q395: [154 109  98  83 101 166 125  95  66 136 142 108 148  57 130 145 115 129
 132  95 124 134  98 128  97  86  96 117 131 117 146 102 194 123 167 143
 117 147 127]
q492: [129 113 137  91 108 153 145  97  68 136 121 108 145  60 135 147 120 132
 135  98 120 116  96 136 100  89  96 130 134  87 108 104 162 118 172 152
 117 139 125]
q504: [146 168  63 136 106 106 125 132  69 129 103 168 142  82 105 138 100 151
 137 144 144 147  97 124 105  95 102 111 127 129 112  95 140 136 156 100
 167 123 186]
q477: [115 116 119 103 103 102 128 188 185 126 115  94 159 164 197 102 111 178
 202 166  97  73 180 194 141 157  98 192 151  87  96 141 103 132 177 118
 113 103 142]
q243: [209 136  51 138 175 105 209 184  92 175 140 165 142 209 113 138 101 154
 176 175 155 137 140 125 115 123 209 115 140 152 145 175 139 167 156  92
 177 107 209]
all q243: [140]
11 23 29
all q243: [175]
5 10 20 32
all q477: [141]
25 32
[102 111 127]
q504

q20: [101  99 150 131 119 119  91 118 150 135 135 145 132 118 150 125  84 114
 114 148 150 117 136 157 124 127 143 137 128 117 123 113 151 125 143 109
 158 136  96 116 146 115 122 137 145 121]
q330: [123 115 142 121 122 125 117 117 121 129 133 126 121 128 139 130 112 137
 130 122 128 129 140 134 151 124 125 130 124 117 130 126 151 121 148 131
 148 130 115 123 150 131 140 131 133 130]
q631: [115 142 121 122 125 119 117 121 129 133 126 121 132 118 150 125  84 114
 114 148 150 117 136 157 124 127 143 137 128 117 123 113 148 125 143 109
 158 136  96 116 146 115 122 137 145 121]
q232: [105  84 157 138 134 120  95 111 148 124 134 143 139 105 150 117 136 148
 114 150 114 157  84 124 125 135 130 155 121 120 123 121 170 144 143 114
 159 134  89 112 148 112 135 129 149 126]
q920: [151 126 135  99 113 119 107 129 126 143 108 146 134 134 128 149 105 132
 105 109 134 108 146 156 172 116 126 125 107 128 125 126 119 103 121 113
 122 113 101 131 175 135  99 136 138 117]
[115 142 121 122 125 117 117 121 129 133 126 121]
q330
[101  99 150 131 119 119  91 118 150 135 135 145 132 118 150 125  84 114
 114 148 150 117 136 157 124 127 143 137 128 117 123 113 151 125 143 109
 158 136  96 116 146 115 122 137 145 121]
q20
[126 119 103 121 113 122]
q920

q450: [ 76  44  52 191  60 200 104  69 155 207  84 196 211  63 139  88 128 208
  76  84  61 202 110  76 150 101  60  82 101 174 134  65 209 130 164  47
 186 169 191  59  60  60  54 198 127 131 131  72 177 176 115]
q132: [197  90 113  73 170  85  47 126 151  90  67 142  84 106 121 179 193 143
  54 161  47 173 143  47  49  69 158 116 186 143 129  49  80  75 206 150
  66  66  90 167 194 163 206 187 201 160  86  99  47 130  89]
q837: [ 79 113 168 167 136  85 195 164  97 102 135  80  56  45 197 162 161  82
 176  62 190 128  66  70 136  83 188  88 132  61 191 201 170  82  63 111
 204  61 192  86 141  48 193 108 123 211 188  72 209 194 186]
q847: [150  98 173 202  83 193 138 195 204 203 211 105  61  84  48 211 106  56
 171 185 113 202  81 182  49  69  88 176  64 115 200  81  70 137  99 206
 128  48 193 184 105 134 112 142  68  71 157 191  81 110  50]
q222: [175 124 162 196 207 190 180 158  71 170 123 183 118  59 133 202 135 166
 116 126  52 136 121 160 199  64 200 127 185  82 133 129 183 163  48  52
 199 158 208 143 176 176 162 147 148 176 108  69  60  43 153]
[150  98 173 202  83 193 138 195 204 203 211 105  61  84  48 211 106  56
 171 185 113 202  81 182  49  69  88 176  64 115 200  81  70 137  99 206
 128  48 193 184 105 134 112 142  68  71 157 191  81 110  50]
q847
all q450: [60]
5 27 41 42
all q132: [47]
7 21 24 49
all q847: [81]
23 32 49

q919: [108 134 131 150 123 121 140 144 140 116 121 155 148 124 140 127 140 155
 125 130 152 150 113 144 152 192 150 137 147 150  98 121 120 149 150 118
 148 159 121 120 122 172 168 153 145 135 131  87]
q966: [125 128 152 125 128 121 140 144 140 116 121 155 148 124 176 127 140 155
 125 130 152 150 113 144 152 192 150 137 147 150  98 121 120 149  86 118
 148 159 121 120 122 167 168 153 145 135 131  87]
q821: [108 134 131 125 128 121 140 144 140 116 151 155 148 124 176 127 140 155
 125 130 152 148 113 144 152 192 150 137 147 167  98 121 120 149  86 118
 148 159 121 120 122 167 168 153 145 135 131  87]
all q919: [150]
4 22 27 30 35
[121 155 148 124 140 127 140 155 125]
q919
[131 150 123 121 140 144 140]
q919
[108 134 131 150 123 121 140 144 140 116 121 155 148 124 140 127 140 155
 125 130 152 150 113 144 152 192 150 137 147 150  98 121 120 149 150 118
 148 159 121 120 122 172 168 153 145 135 131  87]
q919
[108 134 131 125 128 121 140 144 140 116 151 155 148 124 176 127 140 155
 125 130 152 148 113 144 152 192 150 137 147 167  98 121 120 149  86 118
 148 159 121 120 122 167 168 153 145 135 131  87]
q821

